Below is a small trained network, with its code and all its weights. Each question gives an input and a class and asks what happens when units are switched off, that is, made to give their printed mean instead of their output.

import numpy as np


def w(rows, s, z=0):
    codes = np.array(rows[::2]) - 128.0
    scale = np.full(codes.shape[1], s)
    scale[-1] = z or s
    return codes * scale


def f(y):
    return y / 2 * (1 + np.tanh(0.7978845608 * (y + 0.044715 * y**3)))


def log_softmax(a):
    a = a - a.max(-1, keepdims=True)
    return a - np.log(np.exp(a).sum(-1, keepdims=True))


def net(x, mask):
    res = np.array(x, float).reshape(1, 7) / 4 @ E
    y = f(res @ A[0][:, :-1].T + A[0][:, -1])
    res = res + np.where(mask, y, B[0][:, -1]) @ B[0][:, :-1]
    return log_softmax(res[-1] @ U[:, :-1].T + U[:, -1])


A, B = {}, {}
E = w([
[181,113,219,20,72,106,129,110],'x0',
[109,58,177,69,39,230,115,151],'x1',
[66,168,86,45,147,178,14,116],'x2',
[36,223,93,195,15,104,137,208],'x3',
[213,88,3,170,4,136,110,36],'x4',
[3,94,139,128,88,126,88,112],'x5',
[151,92,194,188,95,142,90,117],'x6',
],0.0069)
A[0] = w([
[136,172,163,119,160,96,120,150,254],'n1',
[93,96,135,125,160,134,146,134,87],'n2',
[112,159,116,187,147,135,138,129,97],'n3',
[53,164,138,51,167,86,194,155,139],'n4',
[129,123,94,139,130,135,115,131,146],'n5',
[143,186,144,24,65,109,126,140,75],'n6',
[78,161,76,183,135,121,137,165,149],'n7',
[149,177,193,141,71,146,86,178,182],'n8',
[166,144,106,168,102,97,156,123,141],'n9',
[251,150,116,116,177,97,187,118,185],'n10',
[93,89,99,114,146,145,150,122,150],'n11',
[154,215,193,122,145,95,70,155,184],'n12',
[164,151,39,162,120,105,58,65,207],'n13',
[182,124,136,128,170,126,165,124,126],'n14',
[71,171,86,182,129,118,135,156,241],'n15',
[161,107,135,151,134,142,118,98,99],'n16',
[178,152,114,188,49,81,193,128,168],'n17',
],0.017,0.0029)
B[0] = w([
[143,174,111,157,132,125,120,126,188],'n1',
[180,150,98,156,104,121,143,130,150],'n2',
[97,167,107,94,118,136,140,136,171],'n3',
[76,176,122,168,120,128,169,105,218],'n4',
[126,114,147,114,137,91,145,71,144],'n5',
[103,110,89,46,103,125,119,98,198],'n6',
[121,207,102,92,129,119,164,118,205],'n7',
[114,57,121,164,75,112,132,118,186],'n8',
[110,118,146,173,109,134,141,107,185],'n9',
[224,164,159,203,152,129,119,179,248],'n10',
[192,142,129,150,57,80,134,112,145],'n11',
[193,162,138,163,145,129,140,118,192],'n12',
[143,117,124,148,157,147,51,6,222],'n13',
[167,132,138,134,164,143,98,133,185],'n14',
[109,195,114,103,142,131,178,107,215],'n15',
[175,127,103,128,66,90,150,169,158],'n16',
[64,70,154,220,107,134,155,144,228],'n17',
],0.024,0.017)
U = w([
[141,63,202,241,118,151,117,86,164],'0',
[214,168,158,111,196,128,104,164,62],'1',
[59,125,201,71,210,186,208,180,27],'2',
[37,114,120,90,216,156,106,175,10],'3',
[89,48,61,4,102,124,50,28,117],'4',
[92,208,120,188,140,132,182,46,255],'5',
[1,77,131,137,40,120,240,144,187],'6',
],0.0061,0.0031)

Each question gives the input, the list of numbers given to net, and the class t.
The units are the neurons (one row each of A and B). Each row of codes is followed by its name. A weight is (code - 128) times the scale printed after its matrix; where a second scale follows, it is the last column's (A, B and U).
mask holds one flag per neuron, in row order. A switched-off neuron (its flag False) gives its mean, the last column of its row in B, instead of its output. The means were averaged over made-up inputs and are rounded, as every weight is.
A unit's drop is (log p(t) with every unit on - log p(t) with that unit switched off) / (log p(t) with every unit on - log p(t) with every unit switched off).
The circuit of an input: a set's keep is (log p(t) with only the set's units on - log p(t) with every unit switched off) / (log p(t) with every unit on - log p(t) with every unit switched off). Starting from the 12 units with the biggest drops (on a tie, the unit counted first), units are removed one at a time, each time the one whose removal leaves the highest keep (on an exact tie, the one counted first), for as long as the keep stays at least 0.8.
circuit, biggest first: the units of the circuit, biggest drop first
most important unit: the unit with the biggest drop
k most important neurons: the k neurons with the biggest drops, biggest first
drop when u is switched off: that unit's drop, to one decimal
input [-1,-2,-6,6,6,-7,-3], class 0: circuit, biggest first -> (n17)
input [4,2,1,0,-3,2,1], class 6: circuit, biggest first -> (n13 n10)
input [6,5,-6,7,6,-5,-6], class 6: 2 most important neurons -> (n6 n13)
input [0,6,5,5,2,2,-7], class 4: circuit, biggest first -> (n6 n10)
input [-4,2,2,3,6,-6,4], class 0: 3 most important neurons -> (n17 n13 n4)
input [8,-2,-4,1,-3,8,-2], class 6: circuit, biggest first -> (n13 n10)
input [-1,5,3,-3,0,2,-8], class 6: 2 most important neurons -> (n13 n10)
input [3,-1,-7,-6,1,-4,3], class 0: 2 most important neurons -> (n17 n7)
input [0,-5,-2,-6,0,7,4], class 0: 4 most important neurons -> (n7 n15 n6 n10)
input [-4,-6,6,-6,1,7,-1], class 4: 2 most important neurons -> (n10 n13)
input [4,7,3,8,3,5,-8], class 4: 2 most important neurons -> (n6 n17)
input [0,-1,-5,5,8,1,0], class 0: 2 most important neurons -> (n17 n13)
input [-2,8,-5,-3,2,1,3], class 6: 2 most important neurons -> (n10 n13)
input [8,8,-8,1,-7,-5,0], class 0: most important unit -> n8
input [-3,4,-4,-7,0,-2,1], class 1: drop when n17 is switched off -> 0.1
input [-8,0,0,-8,8,2,5], class 0: drop when n6 is switched off -> 0.1
input [-4,5,-1,-6,-7,-4,7], class 1: drop when n17 is switched off -> 0.4
